Below are the code and all the weights of a small trained network. Each question names an input and a class and asks about switching units off, where a switched-off unit gives its printed mean instead of its output.

import numpy as np


def w(rows, s, z=0):
    codes = np.array(rows[::2]) - 128.0
    scale = np.full(codes.shape[1], s)
    scale[-1] = z or s
    return codes * scale


def f(y):
    return np.maximum(y, 0)


def log_softmax(a):
    a = a - a.max(-1, keepdims=True)
    return a - np.log(np.exp(a).sum(-1, keepdims=True))


def net(x, mask):
    res = np.array(x, float).reshape(1, 6) / 4 @ E
    y = f(res @ A[0][:, :-1].T + A[0][:, -1])
    res = res + np.where(mask, y, B[0][:, -1]) @ B[0][:, :-1]
    return log_softmax(res[-1] @ U[:, :-1].T + U[:, -1])


A, B = {}, {}
E = w([
[108,133,155,194,115,184,173,49],'x0',
[185,125,117,192,118,111,48,103],'x1',
[136,3,131,87,101,142,116,94],'x2',
[98,77,109,200,179,122,144,182],'x3',
[70,128,173,109,208,98,79,80],'x4',
[152,135,65,104,191,202,121,110],'x5',
],0.011)
A[0] = w([
[154,142,104,81,147,84,83,185,74],'N1',
[100,127,160,117,174,114,104,106,22],'N2',
[156,71,93,122,72,135,157,129,98],'N3',
[168,145,76,143,73,156,168,168,61],'N4',
[75,144,157,97,193,101,88,75,64],'N5',
[120,249,124,168,154,115,142,167,14],'N6',
[98,152,159,186,116,171,163,62,64],'N7',
[92,70,146,104,147,130,93,90,88],'N8',
[86,54,101,206,195,123,149,190,99],'N9',
[73,138,129,79,124,134,177,140,59],'N10',
[136,130,79,115,170,188,126,116,79],'N11',
[132,126,156,161,118,174,162,66,71],'N12',
[148,154,144,58,94,131,110,80,88],'N13',
[100,123,129,84,138,137,161,154,80],'N14',
[132,134,117,85,130,107,99,178,30],'N15',
[152,101,111,148,107,112,79,120,84],'N16',
[100,121,198,159,67,48,146,140,92],'N17',
[158,147,107,133,64,155,154,156,85],'N18',
[158,143,131,165,131,131,81,132,68],'N19',
[157,136,105,167,122,120,77,114,69],'N20',
[158,103,104,129,90,140,145,139,83],'N21',
[138,43,140,107,115,134,134,115,2],'N22',
[76,133,169,147,68,101,124,152,52],'N23',
[135,122,110,87,126,89,98,171,108],'N24',
[178,145,115,165,130,118,77,110,96],'N25',
[85,149,129,89,139,136,179,148,87],'N26',
[133,146,69,113,174,190,120,114,69],'N27',
[102,132,135,88,134,153,198,146,99],'N28',
[96,135,131,98,130,139,166,142,102],'N29',
[144,164,146,81,103,136,116,91,63],'N30',
],0.014,0.0079)
B[0] = w([
[78,80,84,140,115,135,182,164,194],'N1',
[123,156,138,155,157,128,121,161,158],'N2',
[105,159,170,116,168,166,90,152,206],'N3',
[96,164,152,164,188,103,109,165,207],'N4',
[110,172,155,189,170,107,128,183,202],'N5',
[105,106,191,36,129,248,65,106,228],'N6',
[65,76,66,118,120,135,182,189,211],'N7',
[107,157,171,120,153,177,95,156,190],'N8',
[146,216,109,109,45,125,150,110,245],'N9',
[129,105,134,166,115,114,93,96,185],'N10',
[176,123,111,82,165,75,135,98,180],'N11',
[82,97,86,114,121,131,164,162,191],'N12',
[146,187,108,127,75,140,150,128,195],'N13',
[127,98,128,164,105,112,115,92,173],'N14',
[82,111,94,127,131,144,158,153,163],'N15',
[121,99,144,141,113,126,109,101,176],'N16',
[189,122,97,78,182,87,140,107,237],'N17',
[112,164,150,161,165,110,120,159,198],'N18',
[123,102,139,151,110,114,101,95,163],'N19',
[132,92,148,167,102,98,98,87,172],'N20',
[114,144,145,136,156,127,120,147,172],'N21',
[118,122,158,73,127,206,67,112,178],'N22',
[168,124,104,92,173,87,130,103,184],'N23',
[97,104,101,126,123,152,174,149,188],'N24',
[127,87,142,165,106,102,113,92,185],'N25',
[127,102,140,168,105,113,98,93,191],'N26',
[183,118,112,87,162,66,139,110,183],'N27',
[134,94,146,169,109,95,88,89,198],'N28',
[142,96,144,164,104,106,97,105,174],'N29',
[143,173,109,123,74,113,144,127,174],'N30',
],0.013,0.012)
U = w([
[118,116,186,63,138,219,89,115,186],'0',
[109,193,164,199,202,113,120,175,85],'1',
[77,56,40,132,103,142,183,165,96],'2',
[144,67,148,205,78,95,99,57,116],'3',
[222,119,83,60,198,78,143,95,113],'4',
[156,246,97,117,10,131,148,111,121],'5',
[182,123,146,158,112,149,188,137,255],'6',
],0.013,0.0098)

Each question gives the input, the list of numbers given to net, and the class t.
The units are the neurons (one row each of A and B). Each row of codes is followed by its name. A weight is (code - 128) times the scale printed after its matrix; where a second scale follows, it is the last column's (A, B and U).
mask holds one flag per neuron, in row order. A switched-off neuron (its flag False) gives its mean, the last column of its row in B, instead of its output. The means were averaged over made-up inputs and are rounded, as every weight is.
A unit's drop is (log p(t) with every unit on - log p(t) with that unit switched off) / (log p(t) with every unit on - log p(t) with every unit switched off).
The circuit of an input: a set's keep is (log p(t) with only the set's units on - log p(t) with every unit switched off) / (log p(t) with every unit on - log p(t) with every unit switched off). Starting from the 12 units with the biggest drops (on a tie, the unit counted first), units are removed one at a time, each time the one whose removal leaves the highest keep (on an exact tie, the one counted first), for as long as the keep stays at least 0.8.
units of the circuit, in order: the units of the circuit, biggest drop first
most important unit: the unit with the biggest drop
k most important neurons: the k neurons with the biggest drops, biggest first
drop when u is switched off: that unit's drop, to one decimal
input [6,2,-6,-2,-6,-5], class 0: 3 most important neurons : [N6 N5 N1]
input [-5,0,6,7,5,1], class 5: units of the circuit, in order : [N9]
input [4,-1,2,-5,1,-3], class 5: 4 most important neurons : [N13 N1 N30 N24]
input [-5,-1,6,0,-5,-6], class 0: 4 most important neurons : [N3 N22 N27 N11]
input [4,3,7,-4,-7,-3], class 0: 2 most important neurons : [N22 N5]
input [-1,-5,2,-2,-4,6], class 4: 2 most important neurons : [N11 N27]
input [3,6,6,-3,2,-5], class 0: 3 most important neurons : [N8 N22 N28]
input [-5,-1,2,2,6,-7], class 4: 3 most important neurons : [N17 N23 N4]
input [-8,-8,7,-6,-4,-2], class 2: 4 most important neurons : [N1 N24 N6 N15]
input [7,-8,-6,-5,1,-4], class 3: 4 most important neurons : [N28 N26 N10 N29]
input [8,2,-1,2,8,6], class 1: 3 most important neurons : [N5 N2 N8]
input [1,3,7,5,8,-3], class 1: 3 most important neurons : [N5 N6 N2]
input [2,2,6,-4,-7,8], class 4: 4 most important neurons : [N11 N27 N6 N5]
input [-4,-5,-4,5,0,-8], class 4: units of the circuit, in order : [N17]
input [-6,-7,4,8,-7,-3], class 5: 2 most important neurons : [N9 N5]
input [5,-3,-2,1,4,-3], class 2: 2 most important neurons : [N7 N4]
input [-7,5,-8,-1,-2,-3], class 0: drop when N6 is switched off : 2.3
input [5,0,-6,-6,7,6], class 1: drop when N5 is switched off : 7.6
input [6,6,7,-5,-8,3], class 1: drop when N6 is switched off : 0.5
input [4,-1,-6,5,4,2], class 0: drop when N6 is switched off : 1.5
input [6,4,-7,2,0,8], class 4: most important unit : N27
